Below are the code and all the weights of a small trained network. Each question names an input and a class and asks about switching units off, where a switched-off unit gives its printed mean instead of its output.

import numpy as np


def w(rows, s, z=0):
    codes = np.array(rows[::2]) - 128.0
    scale = np.full(codes.shape[1], s)
    scale[-1] = z or s
    return codes * scale


def f(y):
    return np.maximum(y, 0)


def log_softmax(a):
    a = a - a.max(-1, keepdims=True)
    return a - np.log(np.exp(a).sum(-1, keepdims=True))


def net(x, mask):
    res = np.array(x, float).reshape(1, 7) / 4 @ E
    y = f(res @ A[0][:, :-1].T + A[0][:, -1])
    res = res + np.where(mask, y, B[0][:, -1]) @ B[0][:, :-1]
    return log_softmax(res[-1] @ U[:, :-1].T + U[:, -1])


A, B = {}, {}
E = w([
[123,94,148,32,189,110,75,125,155,93,213,73],'x0',
[61,252,168,104,164,109,104,144,81,155,141,87],'x1',
[30,109,227,149,104,83,203,157,157,82,117,131],'x2',
[86,96,94,83,85,160,154,211,199,200,83,58],'x3',
[152,190,128,118,59,174,88,73,157,202,110,122],'x4',
[61,132,103,100,152,130,56,171,154,147,138,224],'x5',
[129,124,32,32,105,64,163,108,81,137,104,111],'x6',
],0.011)
A[0] = w([
[148,122,126,184,104,156,123,205,195,125,94,200,208],'n0',
[232,173,68,63,78,169,75,112,188,180,115,116,102],'n1',
[177,208,156,148,186,153,118,61,86,146,181,91,212],'n2',
[96,73,152,102,167,137,157,105,123,121,229,116,125],'n3',
[173,72,157,202,78,109,135,107,143,79,142,188,190],'n4',
[59,139,164,154,197,130,37,151,132,111,136,214,140],'n5',
[175,136,58,142,112,144,122,97,108,138,126,130,128],'n6',
[99,94,143,105,95,137,165,194,206,191,82,102,155],'n7',
[192,55,138,205,71,114,188,106,150,105,45,168,119],'n8',
[144,134,158,96,215,108,103,142,164,16,215,119,142],'n9',
[124,227,144,88,150,77,145,97,76,66,112,114,252],'n10',
[124,126,1,79,165,71,145,159,43,87,98,120,100],'n11',
[130,128,77,74,150,133,87,66,118,126,125,143,217],'n12',
[74,170,139,101,91,78,121,83,141,145,84,179,110],'n13',
[102,224,202,172,123,128,117,120,76,123,128,84,166],'n14',
[127,80,118,103,63,127,181,139,191,154,46,35,160],'n15',
],0.0091,0.0038)
B[0] = w([
[69,214,67,156,203,194,93,103,124,156,120,149,228],'n0',
[213,102,98,128,66,163,15,109,227,130,78,150,238],'n1',
[181,181,186,137,104,93,82,129,132,123,84,75,232],'n2',
[111,22,175,134,130,99,141,148,171,85,114,92,202],'n3',
[132,105,107,150,166,163,161,51,76,75,121,147,223],'n4',
[86,127,99,180,197,102,73,165,169,136,197,164,247],'n5',
[216,88,105,144,89,152,114,113,114,144,132,145,180],'n6',
[53,104,116,141,117,108,182,130,254,167,85,97,242],'n7',
[114,155,62,171,130,241,209,53,41,82,89,117,241],'n8',
[122,50,192,121,172,95,115,131,131,34,193,82,250],'n9',
[131,162,174,103,61,31,156,126,55,131,205,164,227],'n10',
[177,134,25,63,181,58,198,142,67,175,141,104,204],'n11',
[154,107,107,52,131,110,72,126,128,140,143,129,195],'n12',
[68,117,112,84,64,178,109,123,84,148,189,179,186],'n13',
[139,207,244,193,98,92,131,114,129,166,130,147,236],'n14',
[91,113,96,158,32,137,239,167,167,158,71,73,252],'n15',
],0.008,0.014)
U = w([
[56,135,170,97,82,94,111,113,88,155,197,228,6],'0',
[168,227,254,167,112,85,126,101,103,157,130,100,144],'1',
[139,117,99,197,141,220,174,19,55,84,93,143,74],'2',
[209,95,102,114,71,176,33,99,160,163,105,133,127],'3',
[80,149,121,197,231,152,81,170,165,169,148,195,102],'4',
[123,30,203,120,187,77,114,141,133,14,175,94,125],'5',
[193,119,73,46,144,52,166,142,50,167,122,96,185],'6',
[67,114,108,132,61,148,197,178,179,205,74,73,161],'7',
],0.0096,0.0013)

Each question gives the input, the list of numbers given to net, and the class t.
The units are the neurons (one row each of A and B). Each row of codes is followed by its name. A weight is (code - 128) times the scale printed after its matrix; where a second scale follows, it is the last column's (A, B and U).
mask holds one flag per neuron, in row order. A switched-off neuron (its flag False) gives its mean, the last column of its row in B, instead of its output. The means were averaged over made-up inputs and are rounded, as every weight is.
A unit's drop is (log p(t) with every unit on - log p(t) with that unit switched off) / (log p(t) with every unit on - log p(t) with every unit switched off).
The circuit of an input: a set's keep is (log p(t) with only the set's units on - log p(t) with every unit switched off) / (log p(t) with every unit on - log p(t) with every unit switched off). Starting from the 12 units with the biggest drops (on a tie, the unit counted first), units are removed one at a time, each time the one whose removal leaves the highest keep (on an exact tie, the one counted first), for as long as the keep stays at least 0.8.
units of the circuit, in order: the units of the circuit, biggest drop first
top k neurons: the k neurons with the biggest drops, biggest first
drop of u: that unit's drop, to one decimal
input [-1,4,-2,0,4,-6,5], class 1: units of the circuit, in order : (n2)
input [7,3,4,-3,8,5,-5], class 5: top 2 neurons : (n9, n5)
input [-4,0,-6,1,-1,3,3], class 3: top 3 neurons : (n1, n10, n6)
input [2,6,-2,-2,1,6,-1], class 0: top 2 neurons : (n5, n10)
input [0,7,1,3,7,-5,5], class 1: top 3 neurons : (n14, n10, n2)
input [-3,7,-5,-6,-8,4,-2], class 1: top 2 neurons : (n14, n2)
input [1,-2,7,-5,6,-2,4], class 0: top 3 neurons : (n10, n13, n0)
input [2,-8,0,4,-8,-2,-1], class 2: top 2 neurons : (n8, n4)
input [-6,-6,-3,4,-5,1,8], class 6: top 2 neurons : (n11, n6)
input [-1,8,-1,8,-2,6,-4], class 4: top 2 neurons : (n5, n15)
input [5,-8,7,3,0,-3,-1], class 7: top 2 neurons : (n15, n7)
input [-8,2,-6,-1,2,6,-2], class 3: top 3 neurons : (n1, n6, n7)
input [-8,-8,1,5,-1,4,4], class 2: top 3 neurons : (n8, n0, n4)
input [0,5,-8,-2,5,-3,-2], class 3: drop of n6 : 0.2
input [3,-3,-5,-8,2,-7,-1], class 3: drop of n1 : 0.3
input [-5,-8,-6,3,2,-3,2], class 2: drop of n8 : 7.9
